Below is a small trained network, with its code and all its weights. Each question gives an input and a target symbol and asks what happens when units are switched off, that is, made to give their printed mean instead of their output.

import numpy as np


def w(rows, s, z=0):
    codes = np.array(rows[::2]) - 128.0
    scale = np.full(codes.shape[1], s)
    scale[-1] = z or s
    return codes * scale


def f(y):
    return y / 2 * (1 + np.tanh(0.7978845608 * (y + 0.044715 * y**3)))


def softmax(a):
    e = np.exp(a - a.max(-1, keepdims=True))
    return e / e.sum(-1, keepdims=True)


def log_softmax(a):
    a = a - a.max(-1, keepdims=True)
    return a - np.log(np.exp(a).sum(-1, keepdims=True))


def net(x, mask):
    ids = ['ΓΨβμστ'.index(c) for c in x.split()]
    T = len(ids)
    res = E[ids] + P[:T]
    q, k, v = (res @ M[0].T for M in (Q, K, V))
    z = softmax(np.where(np.tri(T) > 0, q @ k.T / 2**0.5, -1e9)) @ v
    res = res + np.where(mask[0], z, O[0][:, -1]) @ O[0][:, :-1]
    y = f(res @ A[0][:, :-1].T + A[0][:, -1])
    res = res + np.where(mask[1:13], y, B[0][:, -1]) @ B[0][:, :-1]
    return log_softmax(res[-1] @ U[:, :-1].T + U[:, -1])


Q, K, V, O, A, B = {}, {}, {}, {}, {}, {}
E = w([
[98,179,195,115,125,95],'Γ',
[165,100,121,110,82,168],'Ψ',
[210,62,77,107,46,167],'β',
[139,116,127,152,109,151],'μ',
[70,164,70,191,117,90],'σ',
[128,118,95,142,134,248],'τ',
],0.015)
P = w([
[152,213,223,158,25,162],'0',
[56,171,101,35,105,185],'1',
[238,179,74,155,131,120],'2',
[57,120,157,194,47,183],'3',
[51,116,94,70,144,141],'4',
[229,158,59,179,178,118],'5',
[72,49,138,195,74,204],'6',
[56,65,84,87,188,96],'7',
[250,124,29,188,221,152],'8',
[85,30,147,185,115,196],'9',
[93,50,70,87,158,53],'10',
],0.012)
Q[0] = w([
[254,168,69,71,238,84],'h1',
[58,32,238,127,64,88],'h1',
],0.0073)
K[0] = w([
[150,199,154,80,5,119],'h1',
[106,98,77,65,153,131],'h1',
],0.016)
V[0] = w([
[78,133,23,218,181,147],'h1',
[115,159,192,133,245,197],'h1',
],0.011)
O[0] = w([
[177,170,67,127,11,83,194],'h1',
[79,235,218,112,158,234,2],'h1',
],0.011,0.0042)
A[0] = w([
[181,129,62,207,157,120,96],'n1',
[150,168,27,98,100,122,132],'n2',
[100,143,238,147,117,43,37],'n3',
[120,217,168,153,69,211,1],'n4',
[82,167,96,55,64,110,171],'n5',
[175,165,217,122,158,55,75],'n6',
[64,31,171,182,90,203,113],'n7',
[214,182,166,254,174,187,212],'n8',
[86,79,147,21,151,90,102],'n9',
[160,130,142,165,240,135,149],'n10',
[100,136,152,48,133,11,185],'n11',
[128,110,111,188,95,10,114],'n12',
],0.0086,0.0062)
B[0] = w([
[219,143,131,144,123,118,197],'n1',
[130,99,147,74,224,141,237],'n2',
[174,197,127,143,144,93,130],'n3',
[116,89,1,185,233,114,148],'n4',
[99,95,122,138,157,137,207],'n5',
[148,207,84,184,127,139,130],'n6',
[128,123,185,161,175,44,163],'n7',
[94,182,132,131,56,174,187],'n8',
[128,155,84,133,119,173,141],'n9',
[91,80,128,142,101,129,177],'n10',
[98,110,119,213,177,131,163],'n11',
[121,179,121,50,101,91,250],'n12',
],0.0095,0.013)
U = w([
[90,82,178,58,181,155,219],'Γ',
[131,103,69,165,171,143,113],'Ψ',
[177,89,143,162,209,50,4],'β',
[178,128,152,192,60,128,176],'μ',
[255,209,149,143,210,124,76],'σ',
[150,190,105,96,23,164,150],'τ',
],0.0091,0.0034)

Each question gives the input, a string of symbols that net reads in full, and the target symbol t.
The units are the heads (2 rows each of Q, K, V and O) and the neurons (one row each of A and B). Each row of codes is followed by its name. A weight is (code - 128) times the scale printed after its matrix; where a second scale follows, it is the last column's (O, A, B and U).
mask holds one flag per unit, heads first, then neurons. A switched-off unit (its flag False) gives its mean, the last column of its rows in O or B, instead of its output. The means were averaged over made-up inputs and are rounded, as every weight is.
A unit's drop is (log p(t) with every unit on - log p(t) with that unit switched off) / (log p(t) with every unit on - log p(t) with every unit switched off).
The circuit of an input: a set's keep is (log p(t) with only the set's units on - log p(t) with every unit switched off) / (log p(t) with every unit on - log p(t) with every unit switched off). Starting from the 12 units with the biggest drops (on a tie, the unit counted first), units are removed one at a time, each time the one whose removal leaves the highest keep (on an exact tie, the one counted first), for as long as the keep stays at least 0.8.
units of the circuit, in order: the units of the circuit, biggest drop first
most important unit: the unit with the biggest drop
top k neurons: the k neurons with the biggest drops, biggest first
input μ σ σ τ σ Ψ Γ β τ, target μ: top 2 neurons	(n8 n2)
input τ Γ β β, target β: units of the circuit, in order	(h1 n7)
input β Γ Γ τ σ σ Γ σ μ, target β: top 2 neurons	(n1 n10)
input τ σ Γ σ Ψ β, target τ: units of the circuit, in order	(h1 n8 n2)
input Γ τ τ Γ, target Ψ: units of the circuit, in order	(n4 h1)
input β β σ Ψ β, target β: top 2 neurons	(n8 n2)
input τ β τ, target τ: units of the circuit, in order	(n8)
input μ β Ψ, target μ: top 2 neurons	(n2 n12)
input Ψ Γ β σ β β Ψ, target β: units of the circuit, in order	(n7 h1)
input τ τ σ Ψ β Γ β σ τ, target τ: units of the circuit, in order	(n8 h1)
input μ σ σ σ σ Γ β τ β, target μ: top 3 neurons	(n2 n8 n10)
input τ τ Ψ, target τ: units of the circuit, in order	(n8 h1 n2)
input μ τ σ β, target Ψ: units of the circuit, in order	(h1 n4 n12)
input β Ψ Ψ σ β τ μ, target Ψ: units of the circuit, in order	(n4 h1)
input Ψ μ Γ β σ Γ Ψ, target τ: units of the circuit, in order	(h1)
input τ Γ μ, target τ: units of the circuit, in order	(n8 h1)
input μ σ σ β σ β, target μ: top 4 neurons	(n2 n8 n12 n10)
input Ψ σ Ψ μ, target τ: top 2 neurons	(n12 n11)
input μ β μ σ Ψ τ, target μ: top 4 neurons	(n2 n8 n12 n10)
input τ β Ψ σ Γ Γ, target τ: most important unit	n8
input σ Ψ σ, target σ: top 4 neurons	(n1 n2 n10 n12)
